Below is a small trained network, with its code and all its weights. Each question gives an input and a class and asks what happens when units are switched off, that is, made to give their printed mean instead of their output.

import numpy as np


def w(rows, s, z=0):
    codes = np.array(rows[::2]) - 128.0
    scale = np.full(codes.shape[1], s)
    scale[-1] = z or s
    return codes * scale


def norm(h):
    return h / np.sqrt((h * h).mean(-1, keepdims=True) + 1e-5)


def f(y):
    return np.maximum(y, 0)


def log_softmax(a):
    a = a - a.max(-1, keepdims=True)
    return a - np.log(np.exp(a).sum(-1, keepdims=True))


def net(x, mask):
    res = np.array(x, float).reshape(1, 4) / 4 @ E
    u = 0
    for l in range(3):
        y = f(norm(res) @ A[l][:, :-1].T + A[l][:, -1])
        res = res + np.where(mask[u : u + 7], y, B[l][:, -1]) @ B[l][:, :-1]
        u += 7
    return log_softmax(norm(res)[-1] @ U[:, :-1].T + U[:, -1])


A, B = {}, {}
E = w([
[1,131,100,115,213,102,117],'x0',
[126,208,172,196,138,90,115],'x1',
[143,75,168,124,136,71,38],'x2',
[109,173,149,38,98,173,77],'x3',
],0.00087)
A[0] = w([
[124,197,141,49,125,180,124,18],'L0N0',
[183,100,148,150,134,128,124,118],'L0N1',
[99,34,37,98,126,177,116,84],'L0N2',
[50,103,90,100,169,143,121,132],'L0N3',
[152,250,182,190,162,122,104,7],'L0N4',
[172,141,75,244,114,52,142,93],'L0N5',
[131,187,92,171,141,207,145,24],'L0N6',
],0.002,0.0012)
B[0] = w([
[87,115,101,109,83,148,66,179],'L0N0',
[128,150,104,144,188,162,146,175],'L0N1',
[115,159,232,20,167,73,167,222],'L0N2',
[253,208,180,146,176,152,156,255],'L0N3',
[108,53,174,24,76,45,220,186],'L0N4',
[70,63,127,102,124,202,129,224],'L0N5',
[82,153,30,84,118,67,136,161],'L0N6',
],0.002,0.0013)
A[1] = w([
[81,192,179,191,107,71,129,160],'L1N0',
[117,163,133,107,191,125,85,178],'L1N1',
[161,85,148,142,158,105,2,175],'L1N2',
[113,181,49,125,125,201,170,145],'L1N3',
[109,161,176,74,102,149,135,89],'L1N4',
[109,195,109,106,104,118,67,3],'L1N5',
[115,92,104,186,185,161,163,8],'L1N6',
],0.0033,0.00053)
B[1] = w([
[187,65,126,4,199,123,148,222],'L1N0',
[140,169,75,175,116,187,127,242],'L1N1',
[71,219,50,120,49,82,203,245],'L1N2',
[115,151,115,126,75,2,87,248],'L1N3',
[106,37,125,161,130,136,81,239],'L1N4',
[122,3,158,150,96,194,73,187],'L1N5',
[116,98,107,147,110,148,75,206],'L1N6',
],0.0026,0.0017)
A[2] = w([
[109,104,73,162,205,118,128,178],'L2N0',
[173,138,135,164,104,167,138,8],'L2N1',
[124,43,85,199,146,117,198,188],'L2N2',
[251,119,134,73,57,138,126,201],'L2N3',
[168,100,148,16,139,167,204,79],'L2N4',
[226,114,123,188,85,129,131,96],'L2N5',
[99,121,69,87,102,104,71,254],'L2N6',
],0.0027,0.00075)
B[2] = w([
[146,179,133,120,101,253,88,203],'L2N0',
[162,168,106,99,148,135,98,142],'L2N1',
[149,94,201,72,34,116,45,212],'L2N2',
[68,162,119,150,241,132,129,234],'L2N3',
[133,90,184,162,194,44,147,200],'L2N4',
[37,191,81,85,175,217,98,178],'L2N5',
[214,127,150,215,117,110,195,255],'L2N6',
],0.0022,0.0024)
U = w([
[147,49,204,47,245,37,182,170],'0',
[120,225,39,140,14,10,187,165],'1',
[127,44,150,121,33,231,4,137],'2',
[113,250,82,131,255,252,106,117],'3',
[184,101,150,220,123,132,164,4],'4',
],0.0045,0.0032)

Each question gives the input, the list of numbers given to net, and the class t.
The units are the neurons (one row each of A and B). Each row of codes is followed by its name. A weight is (code - 128) times the scale printed after its matrix; where a second scale follows, it is the last column's (A, B and U).
mask holds one flag per neuron, layer by layer. A switched-off neuron (its flag False) gives its mean, the last column of its row in B, instead of its output. The means were averaged over made-up inputs and are rounded, as every weight is.
A unit's drop is (log p(t) with every unit on - log p(t) with that unit switched off) / (log p(t) with every unit on - log p(t) with every unit switched off).
The circuit of an input: a set's keep is (log p(t) with only the set's units on - log p(t) with every unit switched off) / (log p(t) with every unit on - log p(t) with every unit switched off). Starting from the 12 units with the biggest drops (on a tie, the unit counted first), units are removed one at a time, each time the one whose removal leaves the highest keep (on an exact tie, the one counted first), for as long as the keep stays at least 0.8.
units of the circuit, in order: the units of the circuit, biggest drop first
unit that matters most: the unit with the biggest drop
top k neurons: the k neurons with the biggest drops, biggest first
top k neurons in layer l: the k neurons of layer l with the biggest drops, biggest first
input [-8,4,8,5], class 1: unit that matters most => L1N2
input [8,-4,0,-5], class 3: units of the circuit, in order => (L0N3 L2N0)
input [-5,4,4,-6], class 2: units of the circuit, in order => (L0N5 L2N2 L2N5)
input [-2,-4,1,4], class 0: top 4 neurons in layer 2 => (L2N0 L2N4 L2N2 L2N3)
input [6,8,-5,0], class 0: units of the circuit, in order => (L1N0 L0N4)
input [0,-8,4,8], class 0: units of the circuit, in order => (L0N2 L2N4)
input [-7,-2,-5,-5], class 3: top 2 neurons => (L2N5 L2N3)
input [-7,7,-5,5], class 0: top 2 neurons in layer 1 => (L1N1 L1N0)
input [-7,1,3,-7], class 2: top 2 neurons => (L2N2 L0N5)
input [3,-3,3,-5], class 2: units of the circuit, in order => (L2N2 L2N0)
input [-8,1,-6,-1], class 3: units of the circuit, in order => (L2N5 L2N3)
input [-8,-3,-5,7], class 3: top 3 neurons => (L2N3 L2N2 L1N2)
input [0,3,-5,-6], class 2: top 2 neurons in layer 1 => (L1N2 L1N6)
input [-8,-8,7,-4], class 0: unit that matters most => L1N1
input [2,-8,-8,-3], class 0: top 2 neurons => (L0N2 L1N2)
input [-4,-4,-2,-1], class 0: top 3 neurons => (L1N1 L2N4 L0N2)
input [-8,7,-2,0], class 3: top 3 neurons => (L2N5 L2N3 L0N2)
input [8,-4,-8,2], class 1: top 2 neurons => (L1N3 L2N3)
input [3,0,8,8], class 1: top 2 neurons in layer 1 => (L1N2 L1N6)
input [1,8,2,-5], class 0: top neuron => (L1N0)
input [-7,0,5,2], class 3: units of the circuit, in order => (L2N3 L2N5)
input [0,2,5,-4], class 1: top 3 neurons => (L1N2 L1N4 L1N5)
input [7,-2,7,-4], class 1: top 2 neurons => (L1N2 L2N3)
input [-8,7,-7,-4], class 3: top 3 neurons => (L2N5 L1N2 L2N3)
input [-5,1,5,-2], class 1: top 2 neurons => (L1N2 L0N3)
input [2,3,-5,3], class 1: top 2 neurons in layer 0 => (L0N6 L0N2)
input [-7,-6,3,6], class 3: units of the circuit, in order => (L2N3)
input [-5,-1,8,6], class 1: units of the circuit, in order => (L1N2 L2N2)
input [-8,-4,0,0], class 3: units of the circuit, in order => (L2N5 L2N3)
